Here is a tiny trained network, its code and every weight. The questions are about switching its units off for an input and a class, where a switched-off unit gives its printed mean instead of its output.

import numpy as np


def w(rows, s, z=0):
    codes = np.array(rows[::2]) - 128.0
    scale = np.full(codes.shape[1], s)
    scale[-1] = z or s
    return codes * scale


def f(y):
    return np.maximum(y, 0)


def log_softmax(a):
    a = a - a.max(-1, keepdims=True)
    return a - np.log(np.exp(a).sum(-1, keepdims=True))


def net(x, mask):
    res = np.array(x, float).reshape(1, 6) / 4 @ E
    y = f(res @ A[0][:, :-1].T + A[0][:, -1])
    res = res + np.where(mask, y, B[0][:, -1]) @ B[0][:, :-1]
    return log_softmax(res[-1] @ U[:, :-1].T + U[:, -1])


A, B = {}, {}
E = w([
[155,161,88,58,108,152,211,87,62],'x0',
[133,155,184,103,94,165,84,60,183],'x1',
[102,117,129,109,223,164,196,173,142],'x2',
[100,33,173,176,92,251,166,111,200],'x3',
[138,240,97,183,167,150,98,131,30],'x4',
[138,115,175,107,106,230,143,110,127],'x5',
],0.012)
A[0] = w([
[115,65,123,113,93,170,139,128,148,76],'N0',
[73,98,126,161,180,142,119,168,141,130],'N1',
[134,160,147,111,74,119,93,72,106,51],'N2',
[134,102,155,103,137,148,105,127,178,56],'N3',
[123,58,163,171,75,178,119,130,141,132],'N4',
[118,137,152,99,163,138,138,135,118,11],'N5',
[129,164,151,150,134,250,144,76,127,133],'N6',
[114,140,57,153,128,115,154,146,33,124],'N7',
[118,164,136,175,185,203,125,152,77,123],'N8',
[143,146,158,130,91,137,118,117,128,24],'N9',
[132,137,99,139,145,147,139,128,118,2],'N10',
[125,129,138,135,131,168,128,110,101,28],'N11',
[85,132,111,187,147,75,88,153,110,130],'N12',
[81,114,147,174,181,125,134,172,156,114],'N13',
[122,92,113,88,169,120,180,181,111,134],'N14',
[144,118,149,77,106,150,100,98,130,52],'N15',
[117,128,131,130,146,118,133,158,158,79],'N16',
[116,124,129,129,144,127,167,123,135,32],'N17',
[131,92,143,128,94,148,117,99,151,4],'N18',
[138,117,119,100,122,96,131,115,151,65],'N19',
],0.019,0.0095)
B[0] = w([
[93,120,149,193,112,135,149,146,140,213],'N0',
[172,76,137,93,146,169,172,170,168,198],'N1',
[160,150,217,58,87,137,138,144,113,194],'N2',
[104,139,157,147,100,108,180,141,113,187],'N3',
[93,126,147,203,131,126,104,124,197,253],'N4',
[96,104,128,127,118,109,97,114,88,139],'N5',
[42,86,110,98,200,175,158,123,83,239],'N6',
[145,132,176,138,93,104,251,147,90,236],'N7',
[155,215,141,144,108,126,70,108,52,216],'N8',
[106,113,116,73,143,115,116,133,123,151],'N9',
[124,151,160,119,128,110,139,136,83,138],'N10',
[79,123,55,90,129,95,112,157,129,147],'N11',
[133,164,78,141,118,79,58,118,79,214],'N12',
[181,42,114,70,133,173,135,101,166,199],'N13',
[96,130,103,117,145,112,186,96,40,200],'N14',
[167,145,124,110,73,102,123,154,123,173],'N15',
[146,104,119,100,158,131,114,107,137,150],'N16',
[120,150,113,139,122,122,135,153,97,141],'N17',
[79,115,107,141,132,138,121,103,165,183],'N18',
[109,127,111,124,155,130,83,118,72,150],'N19',
],0.014,0.023)
U = w([
[69,169,138,158,112,117,7,120,114,76],'0',
[129,122,138,65,125,137,172,133,82,204],'1',
[180,85,55,124,152,69,46,134,147,91],'2',
[191,195,139,140,57,56,114,134,88,170],'3',
[102,119,142,102,91,154,161,139,160,1],'4',
[191,129,130,156,138,210,40,132,164,80],'5',
[95,68,140,194,112,151,176,134,175,131],'6',
[156,75,162,114,65,134,93,141,208,137],'7',
],0.013,0.0088)

Each question gives the input, the list of numbers given to net, and the class t.
The units are the neurons (one row each of A and B). Each row of codes is followed by its name. A weight is (code - 128) times the scale printed after its matrix; where a second scale follows, it is the last column's (A, B and U).
mask holds one flag per neuron, in row order. A switched-off neuron (its flag False) gives its mean, the last column of its row in B, instead of its output. The means were averaged over made-up inputs and are rounded, as every weight is.
A unit's drop is (log p(t) with every unit on - log p(t) with that unit switched off) / (log p(t) with every unit on - log p(t) with every unit switched off).
The circuit of an input: a set's keep is (log p(t) with only the set's units on - log p(t) with every unit switched off) / (log p(t) with every unit on - log p(t) with every unit switched off). Starting from the 12 units with the biggest drops (on a tie, the unit counted first), units are removed one at a time, each time the one whose removal leaves the highest keep (on an exact tie, the one counted first), for as long as the keep stays at least 0.8.
units of the circuit, in order: the units of the circuit, biggest drop first
most important unit: the unit with the biggest drop
k most important neurons: the k neurons with the biggest drops, biggest first
drop of u: that unit's drop, to one decimal
input [-4,-8,2,6,4,3], class 1: units of the circuit, in order => (N8 N13)
input [-8,7,-2,-1,4,-3], class 3: most important unit => N6
input [-3,-5,5,-4,3,-1], class 3: 3 most important neurons => (N6 N12 N8)
input [-5,4,5,-7,2,4], class 0: 3 most important neurons => (N7 N2 N15)
input [-2,3,5,4,-1,-7], class 7: units of the circuit, in order => (N6 N13)
input [4,-5,-8,4,-3,-6], class 6: 3 most important neurons => (N8 N12 N15)
input [-4,4,-1,-6,-2,-1], class 3: 2 most important neurons => (N6 N4)
input [-1,6,-8,3,5,6], class 0: 2 most important neurons => (N4 N7)
input [-8,-6,5,-7,-1,-4], class 2: 4 most important neurons => (N12 N6 N13 N2)
input [7,7,0,-5,-3,1], class 3: 2 most important neurons => (N6 N15)
input [-2,-7,-2,1,-3,-6], class 2: 3 most important neurons => (N12 N6 N2)
input [-7,4,6,-5,7,3], class 0: 3 most important neurons => (N8 N7 N2)
input [2,-6,5,-3,3,-7], class 3: 2 most important neurons => (N12 N6)
input [1,2,8,-8,5,5], class 3: units of the circuit, in order => (N8)
input [1,-6,1,-5,-1,-8], class 3: 2 most important neurons => (N12 N6)
input [-2,-4,5,1,-5,-6], class 1: 2 most important neurons => (N14 N4)
input [-4,2,-8,0,-2,-8], class 0: 2 most important neurons => (N7 N15)
input [1,-5,-5,-8,-4,2], class 3: drop of N6 => 1.3
input [7,-7,6,5,-8,8], class 6: drop of N14 => 0.0
input [-6,5,4,-7,3,-8], class 2: drop of N2 => 0.1
input [8,-6,1,-5,3,-2], class 3: drop of N6 => 1.1
